Group, then class
[-0.79  1.44  1.59  0.23 -1.65  2.52 -0.03  0.83  0.69 -2.26  0.33  0.73
 -0.37 -0.76 -0.60  0.19  0.82  2.56 -0.54 -3.26 -0.44  1.48  0.42 -0.48
 -0.65  2.46  1.65 -0.53  1.64  0.00 -0.59  1.35  1.66  1.10  3.90  2.86
 -0.02  0.79  2.72  1.43  1.66  1.34 -0.24  0.02 -0.78 -0.47 -2.17 -1.35
  3.66 -2.67 -0.76 -1.34  7.47 -0.84 -3.33  1.44  1.18  3.32  0.87  1.70]
bm > Dl
[ 1.03 -0.74  0.38  2.34  1.31  1.22 -1.60  0.24 -1.43 -2.21 -1.14 -3.32
 -0.33  0.58 -1.73 -1.86  1.66  2.83  1.37 -0.05  4.01  0.28  2.15 -0.64
  2.83  1.03  4.53  1.90 -3.83 -1.62 -0.67  1.88  2.37 -1.90  0.07  2.86
  0.81  0.25  1.92 -1.10  5.93  4.57  0.33  3.32 -1.65 -0.04  1.31 -4.36
 -2.66  0.69 -3.54 -1.94 -0.19  0.50  0.48 -0.59  2.80  5.59 -1.38  4.69]
ct > Nf
[-2.49  1.00 -1.49  2.49  0.50  0.41 -1.16 -2.50 -1.23 -0.61  0.12 -1.47
 -2.21  2.28  0.55 -1.52  3.49  2.66  1.00 -0.25  2.60  1.55  1.02 -0.79
 -1.12  2.83  0.97 -1.04 -2.20 -1.63  0.28 -0.15  2.03 -2.60 -0.14  5.95
 -2.20  1.22  2.88  1.46  6.45  4.56  0.54  0.12 -0.51 -2.62  0.82 -5.40
  0.15 -0.69 -1.71 -5.48 -0.08 -0.08 -1.32 -0.04  1.32  6.66 -0.27  4.57]
ct > rf
[-1.96 -1.39  0.41 -0.65 -4.65  2.91 -0.94 -2.11  0.34 -0.42  0.25  2.31
  0.67 -0.93 -1.40 -1.90  0.15  1.03  2.28 -0.72 -1.49 -0.19 -1.01  0.84
 -1.44  3.34  3.81 -4.05  5.16 -0.08  0.90  0.93  1.77  0.43  3.57  3.10
  0.28 -1.51  2.69  1.22  3.40  2.71 -0.17 -0.31 -0.09 -2.13  0.35 -1.23
  6.42 -3.13  3.30 -4.23  1.12 -2.76 -1.63  3.37 -2.61  5.58  1.93  0.94]
bm > nr
[-2.01  2.44  3.00  0.88 -1.41  0.72 -3.61 -0.80  0.75 -3.36  1.78  1.81
 -0.88  4.13 -2.52 -4.26  1.12  2.11  0.88 -3.04 -0.72 -1.35 -0.85  5.97
  3.14  2.63 -0.87 -1.29  3.80  0.65  1.43 -3.96 -1.24 -4.02 -0.43 -2.18
  1.97 -1.52 -1.56  1.84  6.82  3.01  5.05  3.01  2.19 -3.02  2.33 -1.19
  1.51  1.77 -2.46  2.90 -0.93 -2.01  1.75  2.68 -3.18 -0.24  0.38  1.26]
ct > lt
[-3.52  1.34 -2.77 -0.02 -2.50  2.01 -0.88 -2.64 -0.10 -2.26  0.69  1.24
 -3.07  2.26 -4.30 -3.13  0.28  1.53  1.40  1.86  0.65  0.45  0.18 -2.02
  0.54  2.21 -0.70 -0.87 -1.77 -1.04  0.52  1.35 -1.87 -2.14  0.80  1.26
 -0.43 -0.10  3.41  0.34  2.78  3.08  0.25  3.00  1.31 -0.95  2.82 -2.70
  1.64  1.37 -0.05 -3.59 -1.81 -2.57  1.77 -0.45 -3.63  2.28  2.40  2.11]
ct > Nf
[-1.56 -1.17  0.56  2.30  0.46  0.47 -0.18  4.04 -4.06 -2.20 -2.16  1.43
 -3.57  1.40  2.03  0.07  0.97  0.22 -1.43 -5.92  1.75  1.61 -1.20 -0.53
  4.48  1.22 -2.28 -2.06 -3.39 -0.87  0.47 -0.53 -1.27 -5.15 -0.08 -5.23
  0.58  0.65  1.83  2.58 -1.82  8.33  1.44 -1.22  0.12  0.50 -2.36 -0.87
 -0.14 -1.20 -1.68  2.91  1.38 -0.29  7.39 -3.36  3.88 -6.15 -1.78  0.67]
rq > sr
[-3.32  3.06 -0.35  0.86 -3.94  0.38 -2.20  0.72 -1.77 -2.19 -1.22  4.10
  1.37  1.77 -2.74 -1.56 -0.56  0.16 -0.82 -1.39 -2.06  0.36 -1.60  0.55
 -3.57  3.21  2.34 -2.30  3.24  0.06  0.16 -0.33 -1.73  0.35  2.47  0.74
 -1.33 -2.21  4.77  2.70  2.90  1.68  0.91 -2.65  2.11 -1.36 -0.38  1.48
  5.88 -1.27  0.67 -1.59  0.47 -3.36 -0.44  3.44 -2.04  3.63  2.10 -0.94]
bm > nr
[ 0.43  1.07 -2.63 -2.28 -3.92  2.40 -0.71  2.03  4.07 -3.02 -0.28  4.83
 -2.60  3.98 -2.77 -3.29 -1.48  3.99 -1.58 -0.10 -2.33  0.90 -3.52  1.44
 -1.70  2.89  0.99 -2.90  4.13  1.86  0.61  1.32 -0.25 -3.68  3.92  0.31
 -0.35  0.38  3.10 -1.78  0.60  0.64  2.31  6.40  2.51 -0.99 -2.09  1.47
  4.25  0.52  5.61  0.95 -1.19 -3.48 -2.29 -1.12 -5.95 -4.60 -1.39  0.11]
rq > Dg
[ 0.20  0.17 -5.25 -0.03  1.04  0.23  1.06  0.48 -1.46 -3.00 -2.84  2.53
 -2.45  2.88 -4.83 -3.53 -0.42  6.32 -0.53  1.98  0.16 -0.43 -1.00 -2.38
  1.40  6.04  2.63 -2.12 -3.01 -0.84  0.74  2.44  1.56 -4.70 -0.51  2.73
 -0.14  2.54  5.37 -3.41  1.77  1.50 -0.85  4.03 -1.17  0.48 -1.54  0.97
  2.68 -0.18  3.21 -3.74  0.10 -0.49 -3.22 -2.90 -1.21 -0.99 -2.18  2.90]
rq > Dg
[ 0.41  1.51 -2.56  0.21  0.20 -1.02  3.15  0.12 -1.70 -1.60 -3.32  4.11
 -2.44  0.72 -0.80 -0.55  1.64  4.86 -0.12 -0.26 -0.25 -0.50 -2.68 -2.27
  0.54  2.93  2.69 -2.37 -2.74  0.10  3.15  2.11  0.83 -4.06  2.29  0.53
  0.71  1.93  6.30  0.35 -1.56  2.57 -0.99  0.96 -0.23  0.22 -2.20 -2.27
  3.24 -0.64  4.82 -0.33  0.51 -2.05 -4.93 -3.80 -1.49 -1.06 -0.39  1.63]
rq > Dg
[-1.13  3.01 -2.74 -0.40 -1.04  1.98 -0.45 -2.56 -3.02 -1.25  1.25 -0.87
  1.29 -2.26 -3.74 -1.38 -0.58  2.02 -2.38 -0.75 -0.84 -2.15 -0.89  0.51
 -4.20  5.07  2.40 -2.18 -0.81  0.94  0.00  2.21  0.83  0.89  0.88  1.69
  0.42 -1.24  1.07 -1.32  1.80  4.55 -1.99  0.58  0.61 -2.12 -6.66 -1.76
  4.05 -3.31  2.19 -2.31  0.72  0.27 -2.19  2.43  1.76  5.27  2.47  2.17]
bm > bq
